Below is a small trained network, with its code and all its weights. Each question gives an input and a class and asks what happens when units are switched off, that is, made to give their printed mean instead of their output.

import numpy as np


def w(rows, s, z=0):
    codes = np.array(rows[::2]) - 128.0
    scale = np.full(codes.shape[1], s)
    scale[-1] = z or s
    return codes * scale


def f(y):
    return np.maximum(y, 0)


def log_softmax(a):
    a = a - a.max(-1, keepdims=True)
    return a - np.log(np.exp(a).sum(-1, keepdims=True))


def net(x, mask):
    res = np.array(x, float).reshape(1, 3) / 4 @ E
    y = f(res @ A[0][:, :-1].T + A[0][:, -1])
    res = res + np.where(mask, y, B[0][:, -1]) @ B[0][:, :-1]
    return log_softmax(res[-1] @ U[:, :-1].T + U[:, -1])


A, B = {}, {}
E = w([
[120,20,46,40,192,133,170,52],'x0',
[116,62,69,120,72,3,153,203],'x1',
[126,118,63,89,11,178,77,94],'x2',
],0.012)
A[0] = w([
[69,80,57,104,76,70,145,153,101],'neuron 1',
[109,203,79,137,43,133,31,143,169],'neuron 2',
[142,88,117,114,120,188,138,116,131],'neuron 3',
[91,14,42,84,146,76,234,78,68],'neuron 4',
[146,148,187,159,29,117,12,208,142],'neuron 5',
[103,31,90,109,158,56,213,125,155],'neuron 6',
[149,225,162,117,232,125,156,102,78],'neuron 7',
[126,231,234,208,123,52,159,213,163],'neuron 8',
[134,10,31,107,136,123,123,98,122],'neuron 9',
[115,171,155,158,205,25,220,184,75],'neuron 10',
[142,178,167,107,226,136,124,36,211],'neuron 11',
[119,242,173,152,33,113,76,155,118],'neuron 12',
[93,99,155,123,217,75,255,164,106],'neuron 13',
[144,85,73,112,133,51,159,149,253],'neuron 14',
],0.0096,0.0054)
B[0] = w([
[176,115,107,98,122,143,187,190,202],'neuron 1',
[59,222,173,99,69,182,129,135,209],'neuron 2',
[142,128,122,125,104,103,83,109,156],'neuron 3',
[119,76,102,254,200,33,108,124,239],'neuron 4',
[39,151,73,140,84,73,32,172,223],'neuron 5',
[236,110,86,134,230,58,195,135,226],'neuron 6',
[87,150,213,157,97,208,179,116,190],'neuron 7',
[208,95,98,130,178,117,98,47,252],'neuron 8',
[206,126,77,113,129,65,77,165,217],'neuron 9',
[212,81,64,100,115,175,128,119,209],'neuron 10',
[135,195,155,193,189,180,165,81,205],'neuron 11',
[12,174,16,221,153,58,52,140,225],'neuron 12',
[208,80,76,37,139,159,218,89,212],'neuron 13',
[176,120,91,150,122,56,151,202,215],'neuron 14',
],0.009,0.019)
U = w([
[93,69,143,114,35,122,86,122,48],'0',
[173,93,89,133,182,52,134,149,169],'1',
[82,197,108,166,142,89,3,118,230],'2',
[161,138,139,86,104,189,57,49,71],'3',
[94,198,121,82,57,106,113,230,1],'4',
[73,82,229,120,88,105,161,121,24],'5',
[106,188,232,155,165,234,195,83,238],'6',
[72,129,197,114,174,88,144,187,19],'7',
],0.011,0.0032)

Each question gives the input, the list of numbers given to net, and the class t.
The units are the neurons (one row each of A and B). Each row of codes is followed by its name. A weight is (code - 128) times the scale printed after its matrix; where a second scale follows, it is the last column's (A, B and U).
mask holds one flag per neuron, in row order. A switched-off neuron (its flag False) gives its mean, the last column of its row in B, instead of its output. The means were averaged over made-up inputs and are rounded, as every weight is.
A unit's drop is (log p(t) with every unit on - log p(t) with that unit switched off) / (log p(t) with every unit on - log p(t) with every unit switched off).
unit that matters most: the unit with the biggest drop
k most important neurons: the k neurons with the biggest drops, biggest first
drop when u is switched off: that unit's drop, to one decimal
input [-5,8,0], class 2: 3 most important neurons : [neuron 5; neuron 12; neuron 13]
input [-1,1,8], class 4: 2 most important neurons : [neuron 4; neuron 8]
input [1,-8,7], class 6: unit that matters most : neuron 5
input [4,-7,5], class 3: 2 most important neurons : [neuron 3; neuron 7]
input [5,-7,6], class 3: 2 most important neurons : [neuron 12; neuron 5]
input [2,-1,7], class 4: 2 most important neurons : [neuron 8; neuron 12]
input [6,-7,8], class 3: 2 most important neurons : [neuron 12; neuron 5]
input [7,-6,1], class 6: 2 most important neurons : [neuron 11; neuron 12]
input [4,-7,8], class 3: drop when neuron 5 is switched off : 0.1
input [0,-4,6], class 2: drop when neuron 13 is switched off : 0.2
input [-4,3,7], class 2: drop when neuron 13 is switched off : 0.2
input [-2,0,6], class 2: drop when neuron 12 is switched off : 0.1
